Below is a small trained network, with its code and all its weights. Each question gives an input and a target symbol and asks what happens when units are switched off, that is, made to give their printed mean instead of their output.

import numpy as np


def w(rows, s, z=0):
    codes = np.array(rows[::2]) - 128.0
    scale = np.full(codes.shape[1], s)
    scale[-1] = z or s
    return codes * scale


def f(y):
    return np.maximum(y, 0)


def softmax(a):
    e = np.exp(a - a.max(-1, keepdims=True))
    return e / e.sum(-1, keepdims=True)


def log_softmax(a):
    a = a - a.max(-1, keepdims=True)
    return a - np.log(np.exp(a).sum(-1, keepdims=True))


def net(x, mask):
    ids = ['ΞΨβδεζηθπστω'.index(c) for c in x.split()]
    T = len(ids)
    res = E[ids] + P[:T]
    u = 0
    for l in range(2):
        q, k, v = (res @ M[l].T for M in (Q, K, V))
        z = softmax(np.where(np.tri(T) > 0, q @ k.T / 3**0.5, -1e9)) @ v
        res = res + np.where(mask[u], z, O[l][:, -1]) @ O[l][:, :-1]
        u += 1
        y = f(res @ A[l][:, :-1].T + A[l][:, -1])
        res = res + np.where(mask[u : u + 12], y, B[l][:, -1]) @ B[l][:, :-1]
        u += 12
    return log_softmax(res[-1] @ U[:, :-1].T + U[:, -1])


Q, K, V, O, A, B = {}, {}, {}, {}, {}, {}
E = w([
[70,215,26,102,103,70,128,186],'Ξ',
[91,118,157,47,74,91,164,133],'Ψ',
[99,144,141,44,126,150,120,95],'β',
[127,168,95,53,185,36,54,181],'δ',
[79,101,180,86,68,99,127,152],'ε',
[122,148,188,76,133,121,175,206],'ζ',
[160,128,188,70,212,146,168,117],'η',
[154,100,121,50,84,140,6,193],'θ',
[108,134,97,189,150,197,170,146],'π',
[224,74,136,117,163,224,140,123],'σ',
[121,111,118,130,194,155,95,64],'τ',
[192,48,132,145,154,136,99,155],'ω',
],0.019)
P = w([
[167,255,107,161,32,117,151,99],'0',
[170,234,105,155,54,118,172,124],'1',
[161,218,102,150,68,130,181,134],'2',
[153,198,97,146,88,123,180,145],'3',
[139,180,92,136,102,129,181,146],'4',
[130,159,90,130,112,132,176,145],'5',
[119,140,94,125,126,137,174,152],'6',
[107,124,90,122,139,144,169,157],'7',
[97,107,92,120,156,150,167,158],'8',
[85,86,92,117,167,154,158,160],'9',
[72,65,94,112,175,158,153,155],'10',
[63,50,101,110,199,164,157,169],'11',
[53,32,110,106,209,165,150,169],'12',
[32,13,117,98,214,158,139,170],'13',
],0.0084)
Q[0] = w([
[77,206,200,161,188,93,108,61],'L0H0',
[168,97,146,8,87,155,125,161],'L0H0',
[100,99,141,160,65,191,211,161],'L0H0',
],0.019)
K[0] = w([
[201,255,229,148,89,142,102,55],'L0H0',
[45,15,150,32,237,167,118,183],'L0H0',
[71,51,114,201,145,214,108,146],'L0H0',
],0.012)
V[0] = w([
[218,143,1,148,148,118,134,60],'L0H0',
[105,53,213,197,208,104,79,188],'L0H0',
[195,214,133,119,149,162,33,157],'L0H0',
],0.0086)
O[0] = w([
[91,65,214,207,108,70,180,153,200],'L0H0',
[150,183,16,163,35,153,238,83,251],'L0H0',
[64,132,136,205,193,174,109,252,243],'L0H0',
],0.0045,0.0028)
A[0] = w([
[167,133,118,127,69,117,157,134,141],'L0N0',
[155,171,106,132,63,138,105,78,115],'L0N1',
[132,70,131,137,143,102,95,122,47],'L0N2',
[104,102,132,143,153,112,158,161,183],'L0N3',
[140,254,43,206,56,132,107,96,6],'L0N4',
[135,130,103,178,121,96,177,111,29],'L0N5',
[170,215,68,124,113,99,122,118,38],'L0N6',
[98,154,119,205,71,160,194,120,139],'L0N7',
[169,125,128,142,134,170,100,93,16],'L0N8',
[163,94,148,109,93,81,113,82,5],'L0N9',
[93,134,123,156,131,79,171,120,166],'L0N10',
[176,125,134,142,117,128,108,105,110],'L0N11',
],0.015,0.0032)
B[0] = w([
[150,162,101,158,139,188,149,144,244],'L0N0',
[113,178,108,140,146,111,144,96,135],'L0N1',
[160,164,69,144,135,154,155,145,182],'L0N2',
[88,106,119,141,93,92,140,96,253],'L0N3',
[214,118,193,2,176,116,86,107,140],'L0N4',
[92,153,145,91,122,133,105,108,191],'L0N5',
[172,150,102,102,203,101,137,177,149],'L0N6',
[127,129,86,112,165,63,93,176,238],'L0N7',
[97,84,156,192,144,107,124,162,155],'L0N8',
[179,124,161,186,170,110,157,159,141],'L0N9',
[148,97,134,176,154,139,117,139,191],'L0N10',
[91,142,116,135,125,96,151,154,169],'L0N11',
],0.017,0.0056)
Q[1] = w([
[176,136,157,91,54,144,87,32],'L1H0',
[109,95,215,200,27,193,155,66],'L1H0',
[178,172,109,218,176,56,7,26],'L1H0',
],0.015)
K[1] = w([
[94,153,228,143,158,103,146,166],'L1H0',
[97,114,158,181,215,130,124,97],'L1H0',
[166,249,194,193,73,83,85,142],'L1H0',
],0.02)
V[1] = w([
[68,155,196,157,203,237,164,114],'L1H0',
[176,163,205,114,79,120,204,208],'L1H0',
[48,255,105,125,87,80,80,79],'L1H0',
],0.0084)
O[1] = w([
[95,108,147,90,218,93,152,184,3],'L1H0',
[70,43,42,86,169,255,178,82,120],'L1H0',
[180,123,37,33,70,66,139,58,20],'L1H0',
],0.0053,0.0062)
A[1] = w([
[61,183,163,43,80,176,162,95,114],'L1N0',
[66,143,142,173,181,128,104,31,109],'L1N1',
[172,89,173,57,65,178,143,154,225],'L1N2',
[201,152,137,100,151,194,182,91,145],'L1N3',
[149,111,209,93,145,119,160,34,238],'L1N4',
[138,94,201,95,113,196,146,66,2],'L1N5',
[122,116,226,116,114,148,217,62,237],'L1N6',
[27,139,133,136,103,114,140,139,58],'L1N7',
[211,134,200,171,114,142,130,70,145],'L1N8',
[110,127,160,122,5,124,183,141,26],'L1N9',
[110,79,207,118,71,72,148,162,56],'L1N10',
[185,182,121,103,66,113,182,81,61],'L1N11',
],0.013,0.0029)
B[1] = w([
[22,160,113,95,118,141,170,55,209],'L1N0',
[225,127,156,83,161,138,140,91,212],'L1N1',
[181,80,153,77,115,167,188,97,252],'L1N2',
[147,232,181,176,90,90,142,183,195],'L1N3',
[192,109,22,162,44,156,48,107,197],'L1N4',
[72,142,63,169,111,34,73,133,164],'L1N5',
[120,78,254,123,107,78,111,152,221],'L1N6',
[116,78,148,172,103,188,131,106,244],'L1N7',
[102,93,64,116,163,102,103,44,140],'L1N8',
[208,154,27,148,130,67,91,93,172],'L1N9',
[108,150,99,69,187,154,111,146,200],'L1N10',
[120,153,199,165,181,215,72,179,141],'L1N11',
],0.016,0.003)
U = w([
[84,161,92,2,196,33,74,204,165],'Ξ',
[113,126,10,193,105,121,142,186,254],'Ψ',
[78,104,142,104,150,141,56,148,77],'β',
[64,135,98,55,127,112,108,85,170],'δ',
[181,161,116,99,184,117,84,64,152],'ε',
[127,120,131,61,129,81,191,158,68],'ζ',
[157,128,146,104,81,56,81,135,113],'η',
[176,108,100,7,74,169,77,220,67],'θ',
[106,198,121,86,135,144,71,153,74],'π',
[122,140,103,80,133,108,98,150,29],'σ',
[127,183,119,55,129,107,162,164,68],'τ',
[133,120,109,65,122,78,140,145,59],'ω',
],0.0053,0.0047)

Each question gives the input, a string of symbols that net reads in full, and the target symbol t.
The units are the heads (3 rows each of Q, K, V and O) and the neurons (one row each of A and B). Each row of codes is followed by its name. A weight is (code - 128) times the scale printed after its matrix; where a second scale follows, it is the last column's (O, A, B and U).
mask holds one flag per unit, layer by layer, with each layer's heads first. A switched-off unit (its flag False) gives its mean, the last column of its rows in O or B, instead of its output. The means were averaged over made-up inputs and are rounded, as every weight is.
A unit's drop is (log p(t) with every unit on - log p(t) with that unit switched off) / (log p(t) with every unit on - log p(t) with every unit switched off).
The circuit of an input: a set's keep is (log p(t) with only the set's units on - log p(t) with every unit switched off) / (log p(t) with every unit on - log p(t) with every unit switched off). Starting from the 12 units with the biggest drops (on a tie, the unit counted first), units are removed one at a time, each time the one whose removal leaves the highest keep (on an exact tie, the one counted first), for as long as the keep stays at least 0.8.
circuit, biggest first: the units of the circuit, biggest drop first
most important unit: the unit with the biggest drop
top k neurons: the k neurons with the biggest drops, biggest first
k most important neurons of layer l: the k neurons of layer l with the biggest drops, biggest first
input Ψ π ω τ η σ, target Ξ: most important unit	L0H0
input Ξ θ ω τ ω ω η ω Ψ ω β η θ Ψ, target δ: top 3 neurons	[L1N0, L0N7, L1N7]
input ω π θ ω ω ζ τ Ψ, target Ξ: circuit, biggest first	[L1N10, L1H0, L0N2, L0N6]
input ω Ψ η Ψ τ ω ζ Ψ Ξ Ψ Ψ, target η: top 2 neurons	[L0N9, L1N6]
input ω ω η ω ω ω ε η ω ω η, target η: circuit, biggest first	[L1N6, L0N7, L1N4, L1N3]
input Ψ ω η ω τ Ξ ω Ψ Ψ θ ζ, target δ: top 4 neurons	[L1N0, L0N7, L0N10, L0N3]
input θ δ Ψ Ψ ζ θ δ τ Ψ σ, target Ξ: 2 most important neurons of layer 0	[L0N2, L0N8]
input δ Ψ Ψ δ θ ω θ η Ψ, target δ: top 3 neurons	[L1N0, L0N7, L0N2]
input η η δ π ω ω β β τ δ, target Ψ: top 4 neurons	[L0N2, L1N7, L0N3, L0N5]
input ω ω Ψ σ ω τ β τ ω Ξ Ψ δ σ Ψ, target β: top 2 neurons	[L1N7, L1N6]
input Ψ ω σ Ψ Ξ β σ ζ, target β: top 3 neurons	[L1N7, L0N7, L1N6]
input Ψ π Ξ Ψ, target ε: circuit, biggest first	[L0N7, L1H0, L1N9, L1N11]
input ω τ σ Ξ θ ω Ξ π Ψ, target ε: top 3 neurons	[L0N7, L1N9, L1N8]
input Ψ τ ω Ξ Ψ Ψ ζ, target τ: top 3 neurons	[L1N3, L0N7, L0N6]
input Ψ ω σ Ψ Ψ, target β: most important neuron of layer 1	[L1N6]
input Ψ τ θ ω π Ξ Ψ β σ Ψ Ψ π τ Ψ, target Ξ: top 3 neurons	[L1N10, L0N2, L0N9]
input Ξ Ξ ω ζ ω ω ω θ ω Ψ ω δ ε Ψ, target π: top 3 neurons	[L1N11, L0N1, L1N3]
input Ψ θ θ θ ε, target δ: top 3 neurons	[L1N0, L0N7, L0N10]
input ω ζ σ Ψ ε, target β: top 3 neurons	[L0N7, L1N7, L1N6]
input ω β Ξ Ψ Ψ ε Ψ Ψ η θ Ξ Ψ Ψ, target η: top 4 neurons	[L0N9, L0N7, L1N6, L1N3]
input ω ω Ψ Ψ σ ω Ψ Ξ ω Ξ ε ω τ Ξ, target β: most important unit	L1N7
input Ψ Ψ η Ξ σ, target β: 2 most important neurons of layer 0	[L0N8, L0N7]
input Ψ θ β ω ω ω Ξ, target Ξ: 2 most important neurons of layer 0	[L0N4, L0N6]
input τ δ Ξ θ ω Ψ σ τ ω ζ β θ ω δ, target Ψ: 2 most important neurons of layer 0	[L0N2, L0N3]
input Ψ τ Ξ Ψ τ ω β β ω Ξ β, target δ: 3 most important neurons of layer 0	[L0N7, L0N10, L0N0]
input ω Ψ ω ε, target Ψ: 2 most important neurons of layer 0	[L0N0, L0N4]
input η η ω ω θ β τ ζ, target Ξ: most important unit	L1N10
